Below is a small trained network, with its code and all its weights. Each question gives an input and a target symbol and asks what happens when units are switched off, that is, made to give their printed mean instead of their output.

import numpy as np


def w(rows, s, z=0):
    codes = np.array(rows[::2]) - 128.0
    scale = np.full(codes.shape[1], s)
    scale[-1] = z or s
    return codes * scale


def norm(h):
    return h / np.sqrt((h * h).mean(-1, keepdims=True) + 1e-5)


def f(y):
    return np.maximum(y, 0)


def softmax(a):
    e = np.exp(a - a.max(-1, keepdims=True))
    return e / e.sum(-1, keepdims=True)


def log_softmax(a):
    a = a - a.max(-1, keepdims=True)
    return a - np.log(np.exp(a).sum(-1, keepdims=True))


def net(x, mask):
    ids = ['ΔΣαβεημξφ'.index(c) for c in x.split()]
    T = len(ids)
    res = E[ids] + P[:T]
    u = 0
    for l in range(2):
        r = norm(res)
        for j in range(2):
            rows = slice(2 * j, 2 * j + 2)
            q, k, v = (r @ M[l][rows].T for M in (Q, K, V))
            z = softmax(np.where(np.tri(T) > 0, q @ k.T / 2**0.5, -1e9)) @ v
            o = O[l][rows]
            res = res + np.where(mask[u + j], z, o[:, -1]) @ o[:, :-1]
        u += 2
        y = f(norm(res) @ A[l][:, :-1].T + A[l][:, -1])
        res = res + np.where(mask[u : u + 12], y, B[l][:, -1]) @ B[l][:, :-1]
        u += 12
    return log_softmax(norm(res)[-1] @ U[:, :-1].T + U[:, -1])


Q, K, V, O, A, B = {}, {}, {}, {}, {}, {}
E = w([
[140,186,117,134,182,110,217],'Δ',
[122,99,110,201,109,91,125],'Σ',
[160,80,71,99,64,65,96],'α',
[137,29,122,87,139,38,155],'β',
[185,108,105,96,206,102,69],'ε',
[153,161,48,107,96,137,115],'η',
[22,105,168,159,182,87,44],'μ',
[192,79,120,251,162,206,129],'ξ',
[121,91,47,157,187,139,152],'φ',
],0.021)
P = w([
[96,124,235,126,120,254,171],'0',
[155,93,87,120,131,104,90],'1',
[142,102,67,138,126,96,72],'2',
[143,115,60,147,128,102,78],'3',
[142,118,68,150,126,107,89],'4',
[136,129,70,146,117,100,100],'5',
[127,130,75,142,119,107,97],'6',
[130,122,84,160,134,103,101],'7',
[137,126,87,165,129,108,113],'8',
[115,134,89,166,136,122,106],'9',
[128,134,75,170,133,106,113],'10',
[136,131,74,160,133,94,107],'11',
],0.0099)
Q[0] = w([
[102,109,63,126,158,76,112],'0.h1',
[160,116,208,89,105,170,120],'0.h1',
[93,88,134,173,252,137,158],'0.h2',
[125,84,99,165,199,116,138],'0.h2',
],0.013)
K[0] = w([
[64,97,123,106,165,238,190],'0.h1',
[153,183,91,205,176,69,91],'0.h1',
[128,112,254,119,134,198,120],'0.h2',
[109,82,203,104,90,250,206],'0.h2',
],0.01)
V[0] = w([
[202,90,55,187,155,97,56],'0.h1',
[136,195,139,184,136,166,67],'0.h1',
[115,129,254,73,210,138,156],'0.h2',
[91,83,186,167,76,115,70],'0.h2',
],0.0075)
O[0] = w([
[248,134,115,134,79,130,47,242],'0.h1',
[113,254,102,174,169,113,86,128],'0.h1',
[204,166,115,197,163,32,159,253],'0.h2',
[121,122,126,193,55,97,160,255],'0.h2',
],0.0087,0.00059)
A[0] = w([
[73,100,136,190,23,111,151,69],'0.n1',
[118,180,71,130,108,173,110,27],'0.n2',
[140,108,88,164,149,147,143,111],'0.n3',
[61,138,148,118,156,92,108,146],'0.n4',
[170,123,181,86,152,128,116,34],'0.n5',
[140,71,54,176,211,133,110,124],'0.n6',
[138,122,137,142,141,87,139,118],'0.n7',
[135,148,91,137,125,113,54,3],'0.n8',
[156,111,119,92,248,158,136,45],'0.n9',
[117,68,129,114,111,125,90,215],'0.n10',
[45,131,178,44,139,153,194,120],'0.n11',
[139,80,100,191,159,162,111,145],'0.n12',
],0.011,0.0026)
B[0] = w([
[113,109,92,13,120,116,2,157],'0.n1',
[110,150,148,189,137,144,126,142],'0.n2',
[111,152,102,94,93,102,147,175],'0.n3',
[155,61,76,135,197,102,137,152],'0.n4',
[142,123,116,23,29,74,134,135],'0.n5',
[114,161,123,71,42,136,165,252],'0.n6',
[146,124,154,119,143,114,143,156],'0.n7',
[153,198,151,68,112,151,97,161],'0.n8',
[130,170,148,91,107,111,160,181],'0.n9',
[185,47,115,122,83,161,61,178],'0.n10',
[200,89,57,176,199,111,109,141],'0.n11',
[86,155,94,82,58,79,39,197],'0.n12',
],0.0078,0.013)
Q[1] = w([
[175,165,44,91,60,23,2],'1.h1',
[110,165,127,82,95,79,127],'1.h1',
[179,128,55,84,75,108,62],'1.h2',
[129,127,236,112,163,226,194],'1.h2',
],0.0062)
K[1] = w([
[70,243,90,253,87,176,152],'1.h1',
[47,30,152,114,109,190,130],'1.h1',
[28,214,142,103,182,54,140],'1.h2',
[232,71,149,88,224,155,86],'1.h2',
],0.0063)
V[1] = w([
[103,134,170,38,49,2,159],'1.h1',
[79,107,148,230,10,159,179],'1.h1',
[198,61,169,180,194,42,102],'1.h2',
[5,83,81,195,152,71,129],'1.h2',
],0.0078)
O[1] = w([
[64,136,115,90,140,5,153,230],'1.h1',
[171,95,159,254,59,65,162,108],'1.h1',
[218,71,198,93,204,96,81,2],'1.h2',
[77,127,85,214,206,129,34,156],'1.h2',
],0.0086,0.0059)
A[1] = w([
[173,165,131,162,70,141,137,163],'1.n1',
[159,84,204,115,137,162,80,168],'1.n2',
[106,77,175,76,145,99,119,140],'1.n3',
[176,151,84,117,163,100,122,109],'1.n4',
[106,190,144,106,98,108,80,129],'1.n5',
[119,135,155,75,137,175,134,133],'1.n6',
[182,119,241,97,176,146,127,69],'1.n7',
[141,127,130,145,95,138,247,146],'1.n8',
[139,146,163,138,151,106,64,82],'1.n9',
[93,157,129,115,224,122,219,130],'1.n10',
[85,137,151,119,155,188,80,255],'1.n11',
[158,161,89,118,153,148,146,88],'1.n12',
],0.013,0.0038)
B[1] = w([
[114,150,254,130,114,159,124,195],'1.n1',
[183,164,178,154,179,113,127,151],'1.n2',
[108,114,112,161,169,95,212,187],'1.n3',
[115,74,142,92,117,144,96,201],'1.n4',
[225,179,95,109,176,123,159,255],'1.n5',
[169,128,100,142,169,96,189,155],'1.n6',
[150,189,26,71,101,206,186,133],'1.n7',
[69,85,223,136,145,113,69,178],'1.n8',
[147,121,94,168,109,178,87,158],'1.n9',
[52,109,166,109,120,175,70,176],'1.n10',
[172,169,58,210,144,122,160,191],'1.n11',
[116,175,154,155,103,122,109,164],'1.n12',
],0.0098,0.0067)
U = w([
[100,134,172,81,188,164,30,211],'Δ',
[87,172,90,100,42,102,60,143],'Σ',
[140,56,143,72,52,208,25,145],'α',
[159,37,141,147,102,118,194,182],'β',
[236,165,152,45,145,105,114,70],'ε',
[155,127,75,139,150,254,173,147],'η',
[135,149,95,200,166,77,52,14],'μ',
[176,136,163,179,72,199,136,253],'ξ',
[90,174,83,64,51,129,177,98],'φ',
],0.0074,0.0031)

Each question gives the input, a string of symbols that net reads in full, and the target symbol t.
The units are the heads (2 rows each of Q, K, V and O) and the neurons (one row each of A and B). Each row of codes is followed by its name. A weight is (code - 128) times the scale printed after its matrix; where a second scale follows, it is the last column's (O, A, B and U).
mask holds one flag per unit, layer by layer, with each layer's heads first. A switched-off unit (its flag False) gives its mean, the last column of its rows in O or B, instead of its output. The means were averaged over made-up inputs and are rounded, as every weight is.
A unit's drop is (log p(t) with every unit on - log p(t) with that unit switched off) / (log p(t) with every unit on - log p(t) with every unit switched off).
The circuit of an input: a set's keep is (log p(t) with only the set's units on - log p(t) with every unit switched off) / (log p(t) with every unit on - log p(t) with every unit switched off). Starting from the 12 units with the biggest drops (on a tie, the unit counted first), units are removed one at a time, each time the one whose removal leaves the highest keep (on an exact tie, the one counted first), for as long as the keep stays at least 0.8.
circuit, biggest first: the units of the circuit, biggest drop first
top k neurons: the k neurons with the biggest drops, biggest first
top k neurons in layer l: the k neurons of layer l with the biggest drops, biggest first
which heads matter: for each layer, one digit per head in row order, 1 if its drop is at least 0.15 and else 0, layers parted by /
drop when u is switched off: that unit's drop, to one decimal
input α φ ε μ β Δ η α ε β, target α: circuit, biggest first : (0.h2; 0.n10)
input μ ε β φ ε Σ, target μ: which heads matter : 11 / 01
input Σ μ α ε ε ξ ξ α α, target α: which heads matter : 01 / 10
input φ φ α ε α β ξ ε, target φ: circuit, biggest first : (1.h2; 0.n6; 0.n10)
input μ ε Δ ε φ μ ε Σ Δ, target Δ: circuit, biggest first : (1.n10; 0.n12; 1.n8)
input α Δ β ε η β, target β: circuit, biggest first : (1.n3; 0.n12; 0.h1)
input ξ ε φ α β η, target ξ: circuit, biggest first : (1.h1; 1.n1)
input ξ φ φ φ α, target α: circuit, biggest first : (0.h2; 1.h1)
input μ Σ Σ φ η μ Σ Δ ε, target μ: circuit, biggest first : (0.h2; 1.h2)
input Σ η β μ, target μ: top 2 neurons : (1.n11; 0.n6)
input α ξ α ε φ μ α α φ ξ, target α: circuit, biggest first : (0.h1; 0.h2)
input ε φ α Δ Δ φ μ, target ε: top neuron in layer 0 : (0.n8)
input Σ ε μ ε η, target η: which heads matter : 01 / 00
input φ ε ξ φ φ ξ ε, target φ: circuit, biggest first : (1.h2; 0.n6)
input ε β μ Δ, target ε: circuit, biggest first : (1.h2; 0.h2)
input ξ φ Σ α ε, target ξ: circuit, biggest first : (1.h1; 0.n1)
input Σ φ φ μ α α μ β ε Δ, target Δ: circuit, biggest first : (0.n12; 1.n8; 1.n10)
input α ε Σ, target α: circuit, biggest first : (0.h2; 0.h1; 0.n10)
input Σ φ ξ, target Σ: top 3 neurons : (0.n12; 0.n1; 0.n3)
input α Σ ε φ Δ, target α: which heads matter : 11 / 00
input η η φ, target η: which heads matter : 11 / 10
input ξ α φ η β Σ Σ, target ξ: which heads matter : 10 / 10
input Δ Δ μ Δ β, target Δ: top neuron in layer 1 : (1.n10)
input ε μ ε β β α, target ε: top neuron : (1.n2)
input ε ε Δ, target ε: drop when 1.n5 is switched off : -0.1
input Σ η Σ φ φ ε η β η, target η: drop when 1.n7 is switched off : 0.0
